Each row is followed by its class.
114 -41 569 -85 141 -66 -158 264 341 338 177 -193 195 -381 -61 -106 -57
 55 -98 98 -31 -94 44 449 -126 -80 55 142 141 71 -197 185 217 -245 58
 -108 69 133 -387 -205 -140 78
(26)
155 -124 -95 23 301 242 -38 -25 286 -244 -47 -65 118 112 125 71 210 -121
 -18 -78 99 14 368 -462 -6 -319 29 132 236 221 -70 178 18 -56 2 59 23 78
 -33 222 -13 -330
(26)
151 -34 41 -10 -49 9 41 96 28 -108 -81 -93 299 -121 -99 28 -130 113 -65
 -45 172 100 93 -145 530 -144 -77 253 398 -8 290 55 125 60 -88 30 209
 -47 -376 -66 159 -79
(14)
-54 -81 212 5 -82 250 -186 -42 350 -233 -94 136 487 37 211 181 69 -246
 -132 -78 -141 48 211 -404 -48 -256 -135 339 -247 244 215 -147 -125 51
 148 34 -23 -78 -194 145 103 -91
(84)
-93 -185 -221 -132 -11 350 333 -91 395 -171 -96 -76 68 267 3 -108 132
 -148 -1 -209 194 -42 149 -337 -30 -274 -19 -125 326 125 -206 -367 104
 171 40 71 -68 1 -179 380 107 -208
(84)
307 -38 146 -78 410 433 -3 199 354 117 13 0 -119 -125 -125 129 174 168
 73 -142 172 -118 250 204 -28 -110 -222 0 -311 11 -104 248 -334 -113
 -173 -324 297 53 127 34 198 102
(74)
149 -142 94 -149 155 -108 -382 -174 -19 -65 -42 138 12 24 -118 188 -142
 -55 -51 -45 409 217 -91 -148 285 8 -36 415 83 -93 481 64 283 -78 -300
 253 133 -95 -160 -286 -49 -109
(74)
-238 278 218 58 -211 -459 32 -381 -380 432 298 -160 409 -344 -177 193 -8
 -284 -100 55 -420 19 321 810 -328 349 111 -305 -380 -537 -333 77 -303
 -8 118 -115 28 -213 -293 77 -477 288
(26)
542 -177 173 131 168 -187 -250 498 -17 40 -59 54 -157 87 -228 -166 -260
 598 -19 199 -96 175 -315 19 396 62 -8 19 309 494 292 167 -31 -60 -54 5
 -25 252 198 -123 493 -37
(17)
32 -6 -73 -36 -165 206 -173 -133 80 -80 -102 164 85 318 -137 -83 -155
 -400 52 -189 210 111 -240 92 48 -169 -293 -275 -483 90 160 -166 -69 47
 -268 -39 -8 -108 -135 36 103 72
(17)
20 224 290 -201 55 -141 -46 174 428 201 1 128 168 -261 94 -81 33 126
 -163 -74 68 -200 220 252 238 -78 -102 334 -328 -180 -90 2 -287 -212 82
 -318 332 32 -226 -67 72 182
(35)
176 28 15 -135 -106 -71 -62 -392 -198 -58 30 205 14 109 -46 38 -59 -178
 79 -150 85 54 -118 19 -258 28 -182 -268 -518 -168 -43 -143 -69 117 -133
 -72 -83 -59 -33 -113 -6 72
(70)
-46 -102 276 -169 73 217 -159 46 22 -103 -152 80 225 204 -166 90 -282
 183 24 69 -67 177 -163 85 392 -75 -89 -28 -34 181 528 -110 32 -25 -99
 75 299 -74 -105 -96 -15 -200
(14)
-130 121 -96 174 118 15 74 845 -67 168 65 -181 -58 85 111 -19 181 -35
 -113 -228 50 138 137 -16 -226 -147 45 56 69 490 -61 -170 -466 -19 559
 -161 -8 -44 151 144 308 84
(84)
184 -148 1 -154 81 266 215 -34 195 -236 -293 57 -305 299 -296 -9 141 610
 -179 443 -110 96 -73 -251 444 -102 164 314 168 -58 152 143 44 355 -345
 34 -191 42 -171 130 267 -110
(14)
-219 -203 94 -21 -150 414 -35 -327 457 51 -75 52 603 65 11 -198 -136
 -552 -226 -328 76 -99 145 -59 116 -221 83 240 -219 62 3 -192 444 27 67
 108 -116 -2 -236 24 -125 -165
(26)
120 8 216 -148 73 -32 -135 96 -50 -151 -134 290 380 22 -19 198 -44 26
 118 61 19 93 -54 -47 -71 -16 -362 -54 -391 376 329 -266 -289 19 147
 -257 238 -105 -157 134 55 39
(14)
137 -206 -93 141 -1 146 -13 -198 352 -119 -116 63 51 186 66 -182 254 -70
 -125 76 -111 73 170 -379 140 -221 162 84 -43 30 -91 -51 -9 31 -251 238
 -271 41 12 214 95 -90
(17)
86 -185 142 57 112 -173 -78 -317 -65 102 223 32 105 -273 -45 -30 -53 -76
 -143 12 -397 -234 26 154 104 -122 -24 -83 -454 -411 -126 211 -103 -236
 -129 138 -47 -45 205 12 -319 98
(26)
48 59 99 -144 87 154 -116 239 -109 -8 -241 266 225 345 -166 140 9 31 85
 -9 77 11 -100 86 -147 128 -345 -119 -410 497 155 -31 -324 117 67 -449
 -46 -65 198 -13 376 129
(35)
125 -98 -59 -246 118 333 -158 -178 107 -222 -96 22 -30 258 -89 52 -96
 -115 122 -169 330 34 -124 -101 -174 -143 -377 -290 -331 189 54 26 11 81
 -194 -158 76 -31 122 114 49 -125
(75)
-24 -161 -157 140 82 165 60 156 370 -117 50 -147 56 186 111 -157 137
 -271 -88 -211 98 105 212 -376 -68 -222 111 57 212 285 -118 -224 -17 -40
 31 244 -115 -48 -95 222 54 -162
(84)
140 -143 -120 118 173 309 10 241 270 -225 -19 -146 -189 255 31 -107 103
 -133 28 -128 188 83 148 -465 -7 -308 100 28 188 370 -69 -155 -70 42 47
 226 -86 19 -16 105 154 -96
(75)
-2 36 30 39 -235 157 -17 182 82 50 -158 81 17 190 -283 -245 -258 -65 97
 92 409 331 -278 465 362 337 44 -33 21 364 498 -281 32 -143 -359 106 242
 130 -295 -69 55 -51
(74)
153 220 -2 320 147 -28 404 322 -54 114 181 79 -843 150 -242 -42 -104 425
 167 177 -171 298 -373 154 16 -222 233 105 416 87 -54 -116 -279 -41 -483
 39 -193 380 116 39 300 70
(35)
-16 -291 115 129 96 53 -206 90 155 -98 -79 -72 437 92 89 -114 213 -334
 -84 -25 113 -107 191 -195 -73 -375 52 242 -25 276 39 -195 -78 -187 84
 191 39 -6 -114 436 -130 -138
(26)
100 -184 89 9 250 249 22 -108 327 -237 -143 94 210 39 53 49 198 135 69
 106 18 104 254 -299 -192 -207 -1 299 -71 219 4 -48 -103 12 -98 99 77
 -58 -58 308 -91 -238
(154)
278 -31 14 30 55 56 -336 -13 -147 -59 -91 141 67 63 -131 248 -135 -104
 220 -6 98 207 -57 -16 -89 -10 -266 2 -182 388 232 -77 -59 121 60 -226
 161 26 3 58 162 51
(74)
-39 31 -254 -113 5 69 -77 -122 -98 -127 -46 56 -90 293 -71 -113 -140
 -268 86 -131 272 -25 -163 -98 -3 -168 -193 -185 -556 -39 14 -23 -65 9
 -198 -66 -54 -97 113 18 -98 16
(35)
-119 -32 147 -260 -4 64 159 -172 447 -140 -8 60 193 62 -98 -48 -25 4 -74
 55 201 -155 11 3 -244 4 99 348 -200 -121 -139 -50 102 -160 -190 -23 -3
 16 38 67 -384 16
(84)
-33 -201 -34 205 48 22 -60 -140 240 -120 -99 -123 342 -8 137 -103 143
 -244 -32 -91 80 176 313 -259 -58 -232 66 -73 89 192 -118 -187 57 17 -1
 192 -28 -52 -70 298 -87 -174
(70)
176 -183 244 -299 208 52 -4 35 245 192 186 31 426 -190 -128 60 69 230
 -137 112 -174 -363 74 301 130 -324 172 159 -282 -222 -103 141 -146 -160
 165 -64 137 18 -181 -79 -224 50
(154)
-159 -46 -123 -15 130 506 83 157 447 -63 -223 -70 10 529 76 -177 123
 -277 40 -120 219 92 73 -436 78 -386 17 176 200 395 -19 -389 23 32 -183
 8 -64 -47 79 281 201 -61
(17)
90 -102 342 -36 208 16 -317 -162 109 -199 95 79 -541 89 -164 -62 -67 195
 -166 -48 -24 253 -298 200 314 -62 -89 242 51 159 296 344 133 195 -855
 187 -80 156 -184 -96 115 256
(75)
13 -80 42 -133 118 115 -114 53 -13 -93 -9 128 56 186 59 143 -113 64 81
 -2 26 137 -140 -27 -163 -12 -276 -191 -367 232 152 -45 -115 51 -86 -78
 112 -8 -32 -79 80 -50
(75)
38 -227 -389 107 74 422 312 127 300 -151 39 -252 -198 255 -18 -90 3 84
 10 -75 -221 76 4 -495 140 -229 200 -173 157 55 -94 -301 -166 138 -24
 289 -196 -75 364 77 -6 3
(35)
214 -194 -55 -237 98 -13 -308 -468 -132 179 153 58 154 -59 26 23 -70 -7
 120 -59 -103 -156 -112 72 209 -330 -242 49 -899 -474 146 -49 -168 -307
 -88 38 348 -273 168 -83 -506 -196
(74)
308 -138 -52 129 -4 -82 -207 -106 -142 -148 -131 268 -15 61 -66 -1 -28
 -58 82 -72 184 31 -153 -97 -65 78 -217 -168 -318 67 142 -133 -80 34
 -141 -49 -1 29 57 17 228 -37
(14)
-347 -73 120 100 97 543 -121 -53 808 -176 -280 94 60 130 335 75 36 133
 183 131 -498 -52 42 -353 162 -85 53 113 -30 252 203 -208 377 221 213 97
 -76 -147 279 27 34 -379
(17)
155 -120 -11 137 102 -56 -312 -159 -120 -148 -93 156 56 -19 56 33 -50
 -167 78 105 164 129 -138 -76 -94 -40 -188 4 -241 111 119 9 -11 5 -203
 -27 -25 -11 -58 132 31 -11
(74)
-29 1 83 -59 -7 70 -118 -202 -159 -113 -43 156 129 252 -228 9 -98 -347
 58 -309 296 218 2 133 15 -63 -307 -242 -534 164 231 -155 -127 112 -229
 70 188 -255 -293 95 -64 95
(75)
524 -345 289 -117 323 233 66 265 305 -137 -145 85 -40 146 -326 102 14
 419 71 154 223 145 -175 -39 354 -207 -209 102 478 587 312 -99 187 -2
 -461 -169 85 396 -302 74 556 -241
(74)
234 -166 204 64 76 98 -112 -80 -51 -34 17 8 -43 33 -230 153 -247 245 -23
 117 -71 434 -43 -68 331 198 -87 -135 15 106 436 114 176 91 -353 188 -39
 95 -127 -271 292 -101
(154)
196 -115 -13 -211 54 265 -114 -183 -62 -225 -148 71 57 32 63 -25 12 -122
 42 44 -48 -180 -184 -112 -113 -301 -151 80 -213 -214 -2 -36 97 -9 8
 -151 -21 41 51 297 -12 -144
(74)
-102 143 -20 -82 -140 199 -171 -147 -156 -268 -101 87 -101 350 102 -269
 -95 -281 -24 33 252 95 -308 -211 -51 -71 -24 98 -330 -56 214 -2 5 124
 -276 113 -308 -64 -188 46 46 48
(154)
65 87 77 -34 198 75 -238 146 312 211 216 -313 -70 -241 45 -53 -88 -84
 -66 -154 115 -58 -26 203 -266 -17 21 6 1 -143 -223 205 108 -242 68 -148
 147 -96 111 -206 -340 85
(14)
520 -221 105 87 266 146 44 83 319 178 115 -45 -30 -407 -132 -92 -114 357
 38 -109 -32 -372 -80 129 -80 -106 41 -5 19 -120 -279 53 -54 -188 170
 -114 60 149 358 -34 -9 -75
(74)
-45 44 -272 153 37 481 324 468 444 -17 128 -225 -143 185 55 -138 86 -87
 20 -282 270 -33 126 -263 -156 -335 379 -81 463 152 -228 -159 12 70 536
 113 -30 89 -45 47 165 -17
(154)
99 -254 324 68 345 -49 -32 198 197 -180 -143 -78 126 -130 -55 75 182 267
 121 373 -265 -522 187 -127 -388 -125 186 320 205 50 -297 121 -148 -302
 19 21 -127 113 582 298 -64 -165
(14)
87 -31 244 -97 114 -75 -208 -89 -2 280 206 -14 146 -292 56 118 57 -68 15
 185 -153 -272 78 245 -116 4 49 228 -417 -282 22 -43 -147 -245 117 140
 185 -207 -116 -76 -343 -1
(70)
454 -79 -121 35 203 332 -2 153 385 -195 -87 10 -225 284 48 -110 229 146
 135 9 696 156 97 -596 -449 128 47 93 362 464 -28 33 59 79 -17 85 -175
 224 -174 103 201 -267
(26)
42 -128 -154 88 77 377 169 209 392 -398 -218 -141 237 315 -32 -152 172
 -170 74 -111 136 20 333 -501 -66 -505 -10 268 341 472 -131 -25 -25 84 4
 20 -98 56 -157 528 209 -286
(14)
46 32 -127 -72 35 -107 -7 -195 -359 -131 50 123 -145 223 -40 -18 -177
 -100 25 -142 177 200 -224 -142 -161 -95 -162 -182 -463 -74 88 -142 -262
 21 -251 101 -44 -143 127 -48 -165 56
(17)
142 -172 -233 190 -2 308 2 -195 300 -159 -18 -204 -99 167 82 -260 103
 -431 6 -230 121 46 196 -536 27 -506 197 20 423 -55 -251 -159 151 7 -320
 386 -255 121 -127 283 56 -147
(35)
-51 -22 -75 -57 183 401 128 41 234 -116 -92 94 -89 235 66 97 49 -66 258
 -18 7 81 234 -306 -167 -240 47 256 248 286 -151 -144 -10 111 34 43 -27
 12 -54 59 116 -252
(84)
16 -62 -63 -36 92 176 101 45 226 -137 -93 -127 -16 124 159 -190 336 -40
 38 -32 81 -2 193 -213 -169 -170 152 125 196 106 -176 -100 29 -24 21 41
 -113 39 -32 251 8 -246
(74)
452 -123 228 -107 233 -37 -94 321 -35 -264 -40 169 -317 39 -246 222 -36
 559 50 261 201 57 -331 -109 -14 42 -6 340 338 297 409 155 -202 -7 -128
 195 -20 69 -145 -232 149 -143
(74)
370 -299 -46 182 -24 174 18 -45 345 -156 -166 -85 -73 78 34 -164 186 68
 -159 18 -69 -47 87 -517 337 -245 79 -159 317 128 -91 -226 116 114 3 137
 -277 182 -9 132 393 -173
(17)
310 -252 174 -95 169 -197 -9 -40 100 -123 -45 101 361 -249 -252 151 -74
 142 55 41 209 197 62 105 157 105 -93 49 402 269 192 1 407 10 -61 44 143
 15 -281 -48 -18 -165
(17)
232 56 -38 -82 15 -30 120 -278 -344 205 263 57 -407 -39 -324 -61 -246
 -54 196 -412 -1 -9 -108 479 -63 76 -177 -528 -537 -537 -277 -30 -334
 -99 -190 -145 57 140 370 -270 -181 383
(26)
251 -196 109 44 270 -1 34 9 198 370 196 64 14 -275 -136 39 -86 174 70
 -63 -213 -267 -142 310 -253 -81 50 -178 -335 -144 -278 -154 -249 -333
 45 -71 80 8 506 -139 -246 48
(74)
207 -165 89 52 198 -29 -211 -8 -66 -246 -79 -25 -76 150 -160 31 -70 181
 -58 -16 61 257 -17 -195 332 -112 -38 105 187 29 323 182 -43 6 -425 238
 21 -50 -15 -49 116 -136
(14)
137 -115 89 -178 130 -45 -42 -229 -12 -127 -77 67 186 13 -269 -35 -202
 47 -10 -58 324 211 -20 103 456 -147 -103 72 68 38 288 94 310 -38 -366
 62 184 -17 -298 -63 -11 -300
(154)
45 -277 12 -143 133 389 105 -117 377 -206 -150 -9 77 269 3 -141 153 -298
 159 -143 417 95 47 -330 -192 -135 -207 -111 282 392 -18 -381 402 18
 -113 43 -109 80 -96 314 173 -219
(70)
184 -149 -44 -97 77 57 -16 -282 -31 -17 11 86 101 128 -201 -15 -85 -103
 166 -89 203 130 -114 178 -76 -159 -83 -274 -119 -34 -126 -164 95 37
 -256 -169 87 -34 11 -6 43 -62
(14)
135 -21 45 -77 206 106 -72 125 -167 -2 -85 239 -199 125 -183 264 -173
 185 58 210 -188 137 -132 -2 402 48 -158 89 33 85 415 27 -92 51 -279 39
 148 65 -113 -70 223 71
(35)
188 -132 171 24 22 -221 -51 -218 -163 -14 -236 372 395 201 -157 -122 59
 54 -71 -87 305 25 -107 151 -51 152 -332 -124 -655 180 99 -306 -291 -76
 -125 -264 62 10 8 190 24 40
(70)
86 3 357 -192 176 -119 -190 135 2 -181 -186 316 150 13 48 190 -142 358 9
 90 66 186 -166 -166 110 -61 -92 543 90 131 434 -7 -7 -71 -178 -22 29
 151 1 -251 120 -131
(35)
119 -55 -140 53 -75 46 47 -64 41 -130 -18 78 -152 115 47 -35 -203 158
 -67 96 -5 107 -290 -283 379 -269 0 30 36 -237 216 6 -29 -44 -333 199
 -177 190 22 -124 140 -145
(17)
-62 57 185 -175 143 -135 -82 -26 335 278 108 -101 238 -123 -19 81 -38
 -43 0 -137 29 -124 107 169 -216 -176 -30 123 -50 -122 -262 122 113 -207
 -39 -238 72 5 180 -124 -210 7
(26)
-82 -131 -76 18 45 399 -35 -96 589 -184 -89 -137 260 177 99 -129 115
 -280 -13 -179 294 67 230 -366 -22 -267 5 218 -21 149 0 -140 171 2 -120
 103 11 -108 -187 170 -94 -236
(14)
-337 -11 -311 72 -177 433 5 -139 406 -121 -180 -64 285 190 191 -206 181
 -383 -243 -45 -49 -211 298 -167 240 -238 -26 -9 -584 -313 -109 113 -207
 48 90 42 18 -246 -123 355 -24 27
(154)
149 -79 153 87 230 -171 -399 301 -7 -226 -71 -54 17 -13 -83 154 -202 212
 -212 -164 98 323 -145 -33 253 33 -70 142 352 272 451 320 53 -79 -177
 137 190 -68 83 -204 -6 -156
(84)
262 -141 192 -208 231 149 -85 314 -18 -155 -133 54 -341 344 -207 58 -127
 456 3 61 136 424 -335 -241 338 -170 -213 -29 259 418 470 31 36 10 -327
 43 -18 129 -10 -300 335 -156
(35)
-85 179 171 13 119 -86 -195 66 293 157 -80 184 482 -167 91 131 -226 -26
 135 -247 5 -73 115 471 -338 340 -98 78 -86 283 -174 -99 -161 -4 141
 -504 153 182 315 -88 48 129
(70)
102 -184 -19 80 -13 235 37 -196 360 -274 -73 21 7 261 37 -111 -7 -256
 166 -42 95 287 129 -408 5 -381 111 -52 395 366 25 -371 234 46 -241 280
 32 215 -143 367 166 -209
(70)
-154 38 215 -15 96 -174 -102 468 442 -190 42 -449 179 169 -57 -280 138
 -186 -217 -181 350 -50 210 -230 -284 -443 125 463 333 100 -191 469 87
 -323 -228 166 -269 -35 -96 132 -86 -70
(14)
185 197 -206 -167 -83 182 186 281 -91 -190 -205 344 -81 359 -80 39 -4
 267 -27 14 165 -38 -425 -51 -158 -60 -146 143 -520 105 149 -27 -485 152
 -96 -322 -213 146 89 -53 215 35
(75)
202 -112 141 216 118 -38 -774 -196 -363 119 4 195 -245 -65 -309 319 -229
 -468 -52 41 -206 158 -339 200 376 -109 -177 -123 -8 195 451 216 263 53
 -218 144 -41 -53 -106 -200 18 285
(154)
148 20 -297 71 151 -56 34 -167 -199 -162 37 -73 -215 33 -206 49 15 -251
 10 -357 343 175 41 128 -391 82 -100 -354 71 -160 -309 327 68 68 -394
 -137 -212 166 167 29 -7 91
(154)
276 -119 86 27 -92 60 -97 -86 -160 -66 -152 187 -462 36 -123 -125 -249
 120 59 158 34 266 -487 38 -1 230 94 -201 383 -51 59 -124 479 101 -187
 79 -274 324 133 -306 240 100
(17)
-3 -175 -50 156 287 312 -304 96 195 -208 -47 -157 305 142 99 43 289 -549
 -60 -130 -98 -13 408 -224 135 -398 86 114 275 276 44 131 -32 -102 56
 210 158 -186 -192 417 -100 -32
(74)
-63 -30 -182 13 -66 -61 -194 -143 -240 -291 -167 -20 16 143 -412 -39
 -268 -368 -171 -47 413 8 9 212 673 -27 -300 257 -95 43 281 527 335 198
 -563 -49 99 -42 -466 112 159 128
(35)
185 64 226 -41 133 6 -55 386 21 -117 -214 110 16 54 -210 166 -141 306 87
 26 198 218 -68 55 85 151 -109 307 367 528 365 -83 44 68 16 -154 165 160
 -162 -75 238 -130
(35)
